Below is a small trained network, with its code and all its weights. Each question gives an input and a class and asks what happens when units are switched off, that is, made to give their printed mean instead of their output.

import numpy as np


def w(rows, s, z=0):
    codes = np.array(rows[::2]) - 128.0
    scale = np.full(codes.shape[1], s)
    scale[-1] = z or s
    return codes * scale


def f(y):
    return y / 2 * (1 + np.tanh(0.7978845608 * (y + 0.044715 * y**3)))


def log_softmax(a):
    a = a - a.max(-1, keepdims=True)
    return a - np.log(np.exp(a).sum(-1, keepdims=True))


def net(x, mask):
    res = np.array(x, float).reshape(1, 5) / 4 @ E
    y = f(res @ A[0][:, :-1].T + A[0][:, -1])
    res = res + np.where(mask, y, B[0][:, -1]) @ B[0][:, :-1]
    return log_softmax(res[-1] @ U[:, :-1].T + U[:, -1])


A, B = {}, {}
E = w([
[95,79,122,117,112,204,235,195],'x0',
[187,24,74,90,53,173,55,133],'x1',
[100,209,115,33,100,113,93,208],'x2',
[141,79,231,40,106,81,167,99],'x3',
[88,147,179,179,2,139,116,105],'x4',
],0.01)
A[0] = w([
[118,80,176,60,109,148,227,144,27],'n0',
[178,51,71,145,69,146,102,111,89],'n1',
[109,169,29,219,123,174,151,178,140],'n2',
[114,184,187,155,149,65,136,170,124],'n3',
[147,75,109,98,95,127,106,126,117],'n4',
[88,160,81,60,85,118,164,179,105],'n5',
[195,100,100,42,188,61,160,118,151],'n6',
[61,141,202,182,61,155,90,110,138],'n7',
[133,157,110,77,112,61,94,193,79],'n8',
[165,141,155,109,123,56,29,102,52],'n9',
[94,185,189,172,236,97,164,133,169],'n10',
[91,80,199,117,73,51,144,133,124],'n11',
[107,173,121,226,36,169,94,142,143],'n12',
[157,140,194,124,147,44,25,37,137],'n13',
[87,113,163,93,136,225,202,198,102],'n14',
[107,113,176,196,27,112,129,114,148],'n15',
[170,112,70,183,101,154,77,188,98],'n16',
[180,199,145,119,136,65,41,50,26],'n17',
[76,227,182,227,143,105,191,136,90],'n18',
[109,171,109,65,70,110,123,202,82],'n19',
[170,111,241,89,97,73,161,121,71],'n20',
[62,157,140,98,47,161,105,82,56],'n21',
[165,55,138,181,158,160,199,78,136],'n22',
[139,58,120,192,144,63,134,50,89],'n23',
[201,54,200,31,106,48,193,97,4],'n24',
[160,130,84,56,82,179,103,113,80],'n25',
[220,112,83,99,254,147,132,159,207],'n26',
[149,75,141,17,90,192,91,60,155],'n27',
[57,170,150,121,169,100,203,83,66],'n28',
[177,217,121,65,108,98,75,208,83],'n29',
[170,73,126,213,161,151,157,62,120],'n30',
[50,83,124,119,96,213,232,175,57],'n31',
[28,137,126,47,149,157,64,193,141],'n32',
[108,199,145,39,144,109,66,177,126],'n33',
[184,45,118,112,92,115,79,154,122],'n34',
[175,84,19,110,74,150,112,100,159],'n35',
],0.0082,0.0021)
B[0] = w([
[184,142,138,165,112,230,72,144,192],'n0',
[134,131,192,101,156,98,180,152,220],'n1',
[189,217,174,165,169,252,84,130,254],'n2',
[153,102,157,149,128,82,133,160,190],'n3',
[131,138,177,121,151,74,146,149,175],'n4',
[118,86,128,162,62,103,159,81,182],'n5',
[73,110,115,79,161,181,125,119,186],'n6',
[60,77,58,66,177,114,81,132,212],'n7',
[101,112,129,184,130,122,136,65,185],'n8',
[163,74,167,157,116,172,140,153,209],'n9',
[127,118,151,132,164,108,165,185,235],'n10',
[82,197,130,126,183,168,79,141,188],'n11',
[64,139,113,76,177,154,114,135,234],'n12',
[151,67,113,166,98,209,97,133,241],'n13',
[181,41,105,190,114,170,101,143,219],'n14',
[46,96,55,76,150,109,128,167,215],'n15',
[157,187,194,111,174,125,136,149,209],'n16',
[214,7,125,173,68,207,68,189,227],'n17',
[150,125,159,124,206,88,168,165,253],'n18',
[102,141,137,170,101,92,168,46,195],'n19',
[117,211,189,109,150,189,99,130,196],'n20',
[71,111,93,101,123,107,141,154,180],'n21',
[91,114,107,200,67,101,153,52,218],'n22',
[100,141,128,200,58,119,162,89,190],'n23',
[109,231,203,128,147,187,123,112,212],'n24',
[165,129,154,159,139,89,214,155,187],'n25',
[1,98,13,46,151,174,103,126,227],'n26',
[136,149,127,149,216,100,159,171,211],'n27',
[174,85,144,101,175,60,175,161,197],'n28',
[99,136,135,188,111,110,160,89,221],'n29',
[73,189,139,172,69,93,174,83,213],'n30',
[186,32,92,155,80,175,94,160,241],'n31',
[77,155,134,199,100,127,161,93,199],'n32',
[101,116,124,175,84,137,168,122,216],'n33',
[139,98,190,130,192,95,197,169,206],'n34',
[103,142,223,131,163,84,160,175,228],'n35',
],0.0074,0.0096)
U = w([
[174,53,115,164,98,161,82,154,140],'0',
[61,142,125,189,80,79,176,43,122],'1',
[141,130,159,115,194,42,160,182,91],'2',
[115,236,145,132,172,185,68,136,167],'3',
[11,96,74,53,162,128,98,128,150],'4',
[104,137,117,112,140,117,118,126,254],'5',
[130,158,107,77,120,83,94,121,71],'6',
[131,147,106,96,111,113,93,95,74],'7',
],0.012,0.0049)

Each question gives the input, the list of numbers given to net, and the class t.
The units are the neurons (one row each of A and B). Each row of codes is followed by its name. A weight is (code - 128) times the scale printed after its matrix; where a second scale follows, it is the last column's (A, B and U).
mask holds one flag per neuron, in row order. A switched-off neuron (its flag False) gives its mean, the last column of its row in B, instead of its output. The means were averaged over made-up inputs and are rounded, as every weight is.
A unit's drop is (log p(t) with every unit on - log p(t) with that unit switched off) / (log p(t) with every unit on - log p(t) with every unit switched off).
The circuit of an input: a set's keep is (log p(t) with only the set's units on - log p(t) with every unit switched off) / (log p(t) with every unit on - log p(t) with every unit switched off). Starting from the 12 units with the biggest drops (on a tie, the unit counted first), units are removed one at a time, each time the one whose removal leaves the highest keep (on an exact tie, the one counted first), for as long as the keep stays at least 0.8.
units of the circuit, in order: the units of the circuit, biggest drop first
k most important neurons: the k neurons with the biggest drops, biggest first
drop when u is switched off: that unit's drop, to one decimal
input [7,-7,-2,-4,-3], class 0: units of the circuit, in order : (n31)
input [7,-2,4,4,7], class 0: 3 most important neurons : (n31; n14; n0)
input [8,2,1,8,-6], class 0: 3 most important neurons : (n14; n31; n2)
input [-7,-6,1,-2,1], class 0: 2 most important neurons : (n17; n13)
input [-7,8,-5,8,8], class 2: 3 most important neurons : (n34; n27; n1)
input [2,6,-4,-7,-7], class 3: units of the circuit, in order : (n2; n16)
input [5,-5,3,-4,3], class 0: 2 most important neurons : (n31; n14)
input [4,1,-5,2,4], class 1: 4 most important neurons : (n22; n17; n30; n26)
input [8,-1,7,0,-8], class 0: 3 most important neurons : (n14; n31; n0)
input [5,7,2,-7,-7], class 2: 2 most important neurons : (n35; n25)
input [1,3,4,-5,1], class 3: 4 most important neurons : (n2; n22; n16; n30)
input [3,7,4,3,-8], class 4: 3 most important neurons : (n26; n6; n18)
input [4,-6,-6,1,-6], class 1: 2 most important neurons : (n22; n30)
input [4,-1,-8,5,-2], class 1: units of the circuit, in order : (n22)
input [6,3,1,-8,-7], class 3: 3 most important neurons : (n2; n16; n17)
input [-8,-8,2,2,-1], class 0: 2 most important neurons : (n17; n13)
input [-1,-4,-6,-7,2], class 3: 2 most important neurons : (n2; n12)
input [6,-5,-5,5,2], class 0: 3 most important neurons : (n31; n0; n14)
input [4,6,1,-8,-5], class 3: drop when n2 is switched off : 0.8
input [-4,6,-8,5,6], class 1: drop when n23 is switched off : 0.3
input [0,5,-4,7,-8], class 4: drop when n22 is switched off : 0.1
input [0,-6,3,8,-8], class 3: units of the circuit, in order : (n24)
input [3,6,7,6,8], class 4: drop when n23 is switched off : 0.5
